Here is a tiny trained network, its code and every weight. The questions are about switching its units off for an input and a class, where a switched-off unit gives its printed mean instead of its output.

import numpy as np


def w(rows, s, z=0):
    codes = np.array(rows[::2]) - 128.0
    scale = np.full(codes.shape[1], s)
    scale[-1] = z or s
    return codes * scale


def f(y):
    return y / 2 * (1 + np.tanh(0.7978845608 * (y + 0.044715 * y**3)))


def log_softmax(a):
    a = a - a.max(-1, keepdims=True)
    return a - np.log(np.exp(a).sum(-1, keepdims=True))


def net(x, mask):
    res = np.array(x, float).reshape(1, 7) / 4 @ E
    y = f(res @ A[0][:, :-1].T + A[0][:, -1])
    res = res + np.where(mask, y, B[0][:, -1]) @ B[0][:, :-1]
    return log_softmax(res[-1] @ U[:, :-1].T + U[:, -1])


A, B = {}, {}
E = w([
[22,85,151,134,104,152,178,36,132],'x0',
[140,61,200,64,162,156,86,130,96],'x1',
[185,145,149,96,98,109,99,40,212],'x2',
[129,124,123,129,124,125,129,130,127],'x3',
[153,116,94,72,154,183,251,165,178],'x4',
[115,132,94,108,254,25,133,91,132],'x5',
[73,158,49,67,128,184,44,129,133],'x6',
],0.0095)
A[0] = w([
[134,151,91,94,119,132,200,138,177,124],'neuron 0',
[154,112,162,179,114,93,165,130,154,78],'neuron 1',
[207,155,101,109,127,114,118,201,146,114],'neuron 2',
[157,153,166,120,58,175,125,143,137,84],'neuron 3',
[91,162,64,93,116,142,102,131,152,85],'neuron 4',
[168,157,130,121,92,122,107,52,208,96],'neuron 5',
[143,41,204,34,173,164,106,146,120,2],'neuron 6',
[109,134,107,97,212,77,158,131,157,93],'neuron 7',
[133,144,123,183,95,83,66,111,87,137],'neuron 8',
[189,141,99,136,130,106,102,174,73,127],'neuron 9',
[63,134,97,162,155,137,166,213,11,64],'neuron 10',
[200,155,131,106,149,131,98,172,141,75],'neuron 11',
[82,131,129,130,125,158,152,73,124,91],'neuron 12',
[92,127,79,84,126,167,90,127,165,95],'neuron 13',
[146,101,119,161,52,153,128,168,147,69],'neuron 14',
[163,72,97,83,140,140,183,161,179,89],'neuron 15',
[153,104,191,173,122,85,197,132,136,90],'neuron 16',
[127,139,101,85,146,179,175,158,149,115],'neuron 17',
[203,143,146,118,145,115,99,197,138,43],'neuron 18',
[176,91,182,171,119,90,152,157,140,106],'neuron 19',
[59,53,138,112,98,121,171,88,153,80],'neuron 20',
[174,90,142,178,109,91,177,114,140,111],'neuron 21',
[72,107,150,131,128,136,153,86,134,84],'neuron 22',
[113,217,50,220,95,123,178,115,184,45],'neuron 23',
[136,125,119,104,161,150,180,143,171,113],'neuron 24',
[108,136,123,129,189,56,97,98,110,121],'neuron 25',
[139,156,123,70,155,168,175,150,157,94],'neuron 26',
[131,112,152,122,75,198,124,159,138,97],'neuron 27',
[132,112,105,79,196,82,141,109,125,100],'neuron 28',
[173,153,140,73,107,110,125,72,177,50],'neuron 29',
[126,110,157,104,76,161,132,140,116,104],'neuron 30',
[122,139,81,74,110,147,88,141,123,98],'neuron 31',
[152,142,129,97,125,137,175,118,110,55],'neuron 32',
[146,61,206,58,163,160,94,124,120,52],'neuron 33',
[92,151,76,79,128,151,99,119,155,96],'neuron 34',
[179,143,128,93,109,123,117,91,170,91],'neuron 35',
],0.011,0.0056)
B[0] = w([
[98,125,203,149,79,133,77,139,133,197],'neuron 0',
[147,150,108,65,163,132,79,171,88,173],'neuron 1',
[47,136,139,74,161,91,208,16,147,200],'neuron 2',
[188,92,58,157,54,83,136,122,103,191],'neuron 3',
[153,171,131,83,169,125,106,187,74,180],'neuron 4',
[160,36,135,171,204,224,144,152,162,196],'neuron 5',
[90,144,144,139,157,45,144,254,216,194],'neuron 6',
[211,99,53,161,30,68,130,119,111,204],'neuron 7',
[63,148,222,184,66,127,68,91,149,220],'neuron 8',
[88,129,149,97,131,146,175,42,154,194],'neuron 9',
[166,22,117,204,224,248,163,120,166,251],'neuron 10',
[88,134,132,92,140,125,190,29,133,176],'neuron 11',
[91,149,132,85,130,114,191,66,121,173],'neuron 12',
[154,171,117,81,167,138,87,161,63,186],'neuron 13',
[184,119,59,134,48,78,145,128,141,183],'neuron 14',
[86,150,169,181,84,169,41,84,122,188],'neuron 15',
[177,187,133,82,184,156,66,168,29,202],'neuron 16',
[112,130,166,171,88,142,57,121,125,187],'neuron 17',
[98,163,109,82,126,141,198,30,124,180],'neuron 18',
[138,169,121,69,152,154,90,149,53,189],'neuron 19',
[79,152,124,52,137,122,218,10,120,196],'neuron 20',
[110,155,106,88,187,137,77,186,65,187],'neuron 21',
[91,143,99,70,120,125,175,30,116,173],'neuron 22',
[88,173,171,136,177,15,186,225,227,225],'neuron 23',
[86,131,151,169,73,151,66,112,122,178],'neuron 24',
[176,113,112,159,41,117,114,123,116,208],'neuron 25',
[108,138,174,151,90,155,84,95,123,178],'neuron 26',
[181,129,44,138,81,76,129,113,119,201],'neuron 27',
[198,121,47,170,24,91,150,126,111,192],'neuron 28',
[202,40,129,179,177,235,165,139,132,170],'neuron 29',
[147,123,96,166,80,85,145,131,122,176],'neuron 30',
[140,164,112,75,156,135,112,144,56,177],'neuron 31',
[115,147,112,145,112,148,85,119,129,136],'neuron 32',
[88,145,165,144,166,52,134,217,204,194],'neuron 33',
[132,162,98,82,187,135,91,179,59,183],'neuron 34',
[150,69,151,155,184,172,144,122,142,164],'neuron 35',
],0.0078,0.011)
U = w([
[69,150,112,26,128,125,226,14,122,116],'0',
[225,109,13,155,11,70,136,144,101,85],'1',
[151,186,109,25,188,157,63,202,9,94],'2',
[166,9,122,183,210,251,164,150,162,106],'3',
[56,142,220,187,46,146,5,98,122,123],'4',
[83,171,146,116,159,32,178,254,231,253],'5',
],0.0087,0.0048)

Each question gives the input, the list of numbers given to net, and the class t.
The units are the neurons (one row each of A and B). Each row of codes is followed by its name. A weight is (code - 128) times the scale printed after its matrix; where a second scale follows, it is the last column's (A, B and U).
mask holds one flag per neuron, in row order. A switched-off neuron (its flag False) gives its mean, the last column of its row in B, instead of its output. The means were averaged over made-up inputs and are rounded, as every weight is.
A unit's drop is (log p(t) with every unit on - log p(t) with that unit switched off) / (log p(t) with every unit on - log p(t) with every unit switched off).
The circuit of an input: a set's keep is (log p(t) with only the set's units on - log p(t) with every unit switched off) / (log p(t) with every unit on - log p(t) with every unit switched off). Starting from the 12 units with the biggest drops (on a tie, the unit counted first), units are removed one at a time, each time the one whose removal leaves the highest keep (on an exact tie, the one counted first), for as long as the keep stays at least 0.8.
circuit, biggest first: the units of the circuit, biggest drop first
unit that matters most: the unit with the biggest drop
k most important neurons: the k neurons with the biggest drops, biggest first
drop of u: that unit's drop, to one decimal
input [-5,2,6,0,-6,-1,-7], class 2: circuit, biggest first => neuron 19
input [5,4,8,-4,6,-8,7], class 1: 4 most important neurons => neuron 27; neuron 3; neuron 10; neuron 30
input [6,-1,-7,-4,3,-8,-3], class 1: 2 most important neurons => neuron 27; neuron 14
input [0,1,-6,2,6,1,3], class 3: 3 most important neurons => neuron 10; neuron 8; neuron 25
input [1,6,-2,4,2,0,-6], class 2: 3 most important neurons => neuron 16; neuron 23; neuron 19
input [-8,-4,0,7,-8,-4,-2], class 0: 2 most important neurons => neuron 2; neuron 18
input [2,-1,6,-4,5,-6,-8], class 2: 2 most important neurons => neuron 16; neuron 21
input [-6,-8,8,6,-1,0,0], class 3: 3 most important neurons => neuron 5; neuron 29; neuron 35
input [-6,0,-1,8,-7,2,0], class 4: 2 most important neurons => neuron 8; neuron 20
input [-8,7,-6,-2,8,-5,1], class 0: 3 most important neurons => neuron 2; neuron 18; neuron 11
input [-2,8,-5,4,-1,-7,2], class 5: 3 most important neurons => neuron 6; neuron 33; neuron 7
input [-6,-2,7,0,1,-4,4], class 3: 4 most important neurons => neuron 5; neuron 29; neuron 35; neuron 20
input [7,4,-8,6,1,0,3], class 3: 2 most important neurons => neuron 10; neuron 2
input [-2,4,5,1,-6,-7,-5], class 1: circuit, biggest first => neuron 3
input [0,0,1,-8,-5,-4,-5], class 2: 2 most important neurons => neuron 19; neuron 16
input [-6,-5,-2,0,-5,-6,5], class 0: circuit, biggest first => neuron 2; neuron 9
input [-8,-6,0,1,6,0,7], class 0: drop of neuron 2 => 1.3
input [7,-8,4,1,6,0,4], class 5: drop of neuron 5 => 0.1
input [-2,8,-7,-4,3,5,-7], class 5: drop of neuron 31 => 0.2
input [1,1,8,-4,-7,2,-8], class 2: unit that matters most => neuron 16
